Below are the code and all the weights of a small trained network. Each question names an input and a class and asks about switching units off, where a switched-off unit gives its printed mean instead of its output.

import numpy as np


def w(rows, s, z=0):
    codes = np.array(rows[::2]) - 128.0
    scale = np.full(codes.shape[1], s)
    scale[-1] = z or s
    return codes * scale


def f(y):
    return y / 2 * (1 + np.tanh(0.7978845608 * (y + 0.044715 * y**3)))


def log_softmax(a):
    a = a - a.max(-1, keepdims=True)
    return a - np.log(np.exp(a).sum(-1, keepdims=True))


def net(x, mask):
    res = np.array(x, float).reshape(1, 4) / 4 @ E
    y = f(res @ A[0][:, :-1].T + A[0][:, -1])
    res = res + np.where(mask, y, B[0][:, -1]) @ B[0][:, :-1]
    return log_softmax(res[-1] @ U[:, :-1].T + U[:, -1])


A, B = {}, {}
E = w([
[180,146,236,93,182,190,129,51,124,151],'x0',
[63,116,128,91,200,161,104,138,240,68],'x1',
[117,101,205,249,78,152,100,173,144,87],'x2',
[170,64,105,132,104,84,50,58,127,105],'x3',
],0.011)
A[0] = w([
[77,102,37,143,140,59,144,182,153,139,188],'n0',
[94,125,162,94,166,130,85,96,209,101,44],'n1',
[49,89,60,167,110,63,151,170,140,153,2],'n2',
[99,110,123,113,186,159,102,153,170,98,91],'n3',
[130,154,44,6,146,115,153,71,110,222,86],'n4',
[104,122,117,134,151,154,145,79,213,71,221],'n5',
[180,47,123,149,91,146,59,75,139,87,95],'n6',
[108,101,236,255,83,128,121,164,136,101,52],'n7',
[67,166,146,103,106,179,183,176,121,108,33],'n8',
[86,213,149,153,170,169,206,219,113,172,120],'n9',
[136,40,98,111,108,84,41,35,140,86,86],'n10',
[190,125,233,104,217,166,131,80,136,171,40],'n11',
[182,125,139,178,97,139,178,76,27,204,116],'n12',
],0.0094,0.0033)
B[0] = w([
[134,182,205,148,57,188,104,109,156,125,220],'n0',
[65,138,69,164,129,126,66,175,121,133,203],'n1',
[187,66,144,129,60,190,58,141,171,184,199],'n2',
[50,116,85,153,111,103,110,164,48,242,186],'n3',
[74,164,220,68,184,127,98,163,143,91,252],'n4',
[78,144,88,165,118,67,123,139,131,193,209],'n5',
[123,128,105,94,148,122,170,63,125,96,197],'n6',
[87,197,184,55,194,122,83,190,138,54,239],'n7',
[149,63,112,112,146,136,156,67,97,75,171],'n8',
[131,117,57,104,97,139,255,74,98,19,219],'n9',
[94,50,80,95,142,137,199,71,155,51,215],'n10',
[184,110,135,189,26,200,32,99,189,112,253],'n11',
[49,155,39,148,99,114,95,171,94,184,232],'n12',
],0.01,0.013)
U = w([
[163,120,165,172,13,236,89,98,182,126,113],'0',
[31,145,1,158,95,60,106,180,6,182,113],'1',
[121,85,53,101,137,117,239,40,110,17,105],'2',
[85,174,244,64,220,98,114,178,127,69,107],'3',
[110,183,152,181,127,101,164,104,148,136,254],'4',
[227,74,177,182,184,43,149,126,89,183,108],'5',
[221,69,157,177,201,96,146,139,83,151,107],'6',
[233,55,150,149,193,91,179,159,106,181,108],'7',
],0.0096,0.021)

Each question gives the input, the list of numbers given to net, and the class t.
The units are the neurons (one row each of A and B). Each row of codes is followed by its name. A weight is (code - 128) times the scale printed after its matrix; where a second scale follows, it is the last column's (A, B and U).
mask holds one flag per neuron, in row order. A switched-off neuron (its flag False) gives its mean, the last column of its row in B, instead of its output. The means were averaged over made-up inputs and are rounded, as every weight is.
A unit's drop is (log p(t) with every unit on - log p(t) with that unit switched off) / (log p(t) with every unit on - log p(t) with every unit switched off).
The circuit of an input: a set's keep is (log p(t) with only the set's units on - log p(t) with every unit switched off) / (log p(t) with every unit on - log p(t) with every unit switched off). Starting from the 12 units with the biggest drops (on a tie, the unit counted first), units are removed one at a time, each time the one whose removal leaves the highest keep (on an exact tie, the one counted first), for as long as the keep stays at least 0.8.
circuit, biggest first: the units of the circuit, biggest drop first
k most important neurons: the k neurons with the biggest drops, biggest first
drop of u: that unit's drop, to one decimal
input [-2,-3,-1,-3], class 4: 4 most important neurons	[n10; n3; n11; n1]
input [-4,3,2,5], class 2: circuit, biggest first	[n10]
input [-3,6,5,-3], class 1: 2 most important neurons	[n3; n4]
input [-5,-4,-2,6], class 2: 2 most important neurons	[n10; n11]
input [-6,-4,3,6], class 0: 3 most important neurons	[n2; n9; n0]
input [-7,0,0,-7], class 0: 2 most important neurons	[n2; n0]
input [6,5,-1,-6], class 0: 2 most important neurons	[n11; n10]
input [1,8,7,2], class 1: 2 most important neurons	[n3; n5]
input [3,0,4,-2], class 3: 3 most important neurons	[n7; n2; n0]
input [-8,-2,7,-8], class 0: 4 most important neurons	[n2; n0; n10; n4]
input [-3,2,6,7], class 2: 3 most important neurons	[n10; n4; n6]
input [5,-7,-4,1], class 1: 2 most important neurons	[n12; n0]
input [4,0,5,-5], class 2: 2 most important neurons	[n9; n4]
input [-4,6,8,6], class 3: circuit, biggest first	[n7]
input [-3,1,-6,4], class 3: 2 most important neurons	[n4; n9]
input [-5,1,-7,2], class 3: drop of n11	0.4
input [-2,6,-1,-8], class 2: drop of n9	1.9
input [-5,5,-8,-5], class 3: drop of n12	0.0
